Below is a small trained network, with its code and all its weights. Each question gives an input and a class and asks what happens when units are switched off, that is, made to give their printed mean instead of their output.

import numpy as np


def w(rows, s, z=0):
    codes = np.array(rows[::2]) - 128.0
    scale = np.full(codes.shape[1], s)
    scale[-1] = z or s
    return codes * scale


def norm(h):
    return h / np.sqrt((h * h).mean(-1, keepdims=True) + 1e-5)


def f(y):
    return np.maximum(y, 0)


def log_softmax(a):
    a = a - a.max(-1, keepdims=True)
    return a - np.log(np.exp(a).sum(-1, keepdims=True))


def net(x, mask):
    res = np.array(x, float).reshape(1, 5) / 4 @ E
    u = 0
    for l in range(2):
        y = f(norm(res) @ A[l][:, :-1].T + A[l][:, -1])
        res = res + np.where(mask[u : u + 16], y, B[l][:, -1]) @ B[l][:, :-1]
        u += 16
    return log_softmax(norm(res)[-1] @ U[:, :-1].T + U[:, -1])


A, B = {}, {}
E = w([
[66,176,254,129],'x0',
[158,80,105,25],'x1',
[176,30,186,128],'x2',
[20,60,106,157],'x3',
[97,101,105,39],'x4',
],0.0056)
A[0] = w([
[74,99,188,127,2],'0.n1',
[121,158,164,21,60],'0.n2',
[16,129,175,171,11],'0.n3',
[138,79,182,197,215],'0.n4',
[100,244,193,147,107],'0.n5',
[65,126,106,191,96],'0.n6',
[69,224,63,73,17],'0.n7',
[142,25,149,90,72],'0.n8',
[118,170,89,122,120],'0.n9',
[55,89,158,169,112],'0.n10',
[137,255,157,201,36],'0.n11',
[188,168,197,92,129],'0.n12',
[213,220,119,171,180],'0.n13',
[163,25,192,89,34],'0.n14',
[219,153,44,135,9],'0.n15',
[152,227,145,124,60],'0.n16',
],0.0099,0.0036)
B[0] = w([
[80,61,136,113,163],'0.n1',
[123,169,138,151,187],'0.n2',
[113,75,153,71,207],'0.n3',
[98,155,54,153,254],'0.n4',
[156,82,139,145,237],'0.n5',
[66,148,188,164,198],'0.n6',
[140,153,54,152,195],'0.n7',
[147,77,131,124,217],'0.n8',
[132,149,124,100,167],'0.n9',
[2,132,168,99,216],'0.n10',
[210,166,163,140,220],'0.n11',
[109,66,172,161,206],'0.n12',
[160,175,173,189,233],'0.n13',
[126,103,123,109,214],'0.n14',
[108,137,121,144,190],'0.n15',
[179,96,132,81,182],'0.n16',
],0.0087,0.005)
A[1] = w([
[117,138,108,111,33],'1.n1',
[146,200,22,78,74],'1.n2',
[214,183,103,195,83],'1.n3',
[138,237,20,59,73],'1.n4',
[188,181,188,98,118],'1.n5',
[43,163,105,254,180],'1.n6',
[88,96,203,87,117],'1.n7',
[185,70,108,42,2],'1.n8',
[205,187,219,110,173],'1.n9',
[186,142,115,90,97],'1.n10',
[153,135,5,72,136],'1.n11',
[121,56,72,122,138],'1.n12',
[98,133,168,87,155],'1.n13',
[186,85,86,94,165],'1.n14',
[186,81,71,186,252],'1.n15',
[19,85,79,15,162],'1.n16',
],0.0093,0.0027)
B[1] = w([
[142,158,141,153,131],'1.n1',
[92,108,74,112,172],'1.n2',
[131,148,125,174,195],'1.n3',
[45,183,1,133,179],'1.n4',
[123,78,98,186,177],'1.n5',
[93,167,122,56,227],'1.n6',
[60,57,69,113,187],'1.n7',
[188,92,199,48,162],'1.n8',
[83,86,91,170,208],'1.n9',
[39,81,140,132,151],'1.n10',
[175,148,92,117,190],'1.n11',
[159,116,139,115,194],'1.n12',
[104,66,102,164,162],'1.n13',
[156,137,192,86,177],'1.n14',
[179,154,86,116,212],'1.n15',
[192,73,95,195,254],'1.n16',
],0.0087,0.0072)
U = w([
[140,194,160,66,2],'0',
[200,184,145,245,168],'1',
[64,202,146,143,83],'2',
[123,175,150,105,13],'3',
[125,200,4,114,191],'4',
[46,180,176,112,62],'5',
[48,32,150,142,213],'6',
[230,77,122,33,156],'7',
],0.017,0.0081)

Each question gives the input, the list of numbers given to net, and the class t.
The units are the neurons (one row each of A and B). Each row of codes is followed by its name. A weight is (code - 128) times the scale printed after its matrix; where a second scale follows, it is the last column's (A, B and U).
mask holds one flag per neuron, layer by layer. A switched-off neuron (its flag False) gives its mean, the last column of its row in B, instead of its output. The means were averaged over made-up inputs and are rounded, as every weight is.
A unit's drop is (log p(t) with every unit on - log p(t) with that unit switched off) / (log p(t) with every unit on - log p(t) with every unit switched off).
The circuit of an input: a set's keep is (log p(t) with only the set's units on - log p(t) with every unit switched off) / (log p(t) with every unit on - log p(t) with every unit switched off). Starting from the 12 units with the biggest drops (on a tie, the unit counted first), units are removed one at a time, each time the one whose removal leaves the highest keep (on an exact tie, the one counted first), for as long as the keep stays at least 0.8.
units of the circuit, in order: the units of the circuit, biggest drop first
k most important neurons: the k neurons with the biggest drops, biggest first
top k neurons in layer l: the k neurons of layer l with the biggest drops, biggest first
drop when u is switched off: that unit's drop, to one decimal
input [-3,5,3,-6,-8], class 1: top neuron in layer 0 : 0.n13
input [-4,-4,-7,-3,-5], class 1: 3 most important neurons : 0.n13, 0.n11, 0.n4
input [-2,3,7,-7,-3], class 1: units of the circuit, in order : 0.n13, 0.n3
input [-5,-5,-7,-4,-3], class 1: top 3 neurons in layer 0 : 0.n13, 0.n11, 0.n4
input [1,-4,5,0,-3], class 2: 2 most important neurons : 0.n4, 1.n6
input [3,4,-1,-7,0], class 1: 2 most important neurons : 0.n13, 0.n10
input [1,-1,-8,4,-5], class 5: top 2 neurons in layer 0 : 0.n6, 0.n3
input [6,0,-6,-4,6], class 1: 2 most important neurons : 0.n5, 0.n7
input [4,-2,-4,4,-6], class 5: top 2 neurons in layer 1 : 1.n16, 1.n6
input [1,-4,-1,2,-3], class 5: drop when 0.n8 is switched off : 0.1
input [5,5,6,-7,6], class 6: drop when 1.n7 is switched off : 0.1
input [-4,-6,-8,1,-5], class 1: drop when 0.n13 is switched off : 0.5
input [2,6,-4,4,1], class 4: drop when 0.n7 is switched off : 0.3
input [1,1,-8,1,-4], class 1: units of the circuit, in order : 0.n11
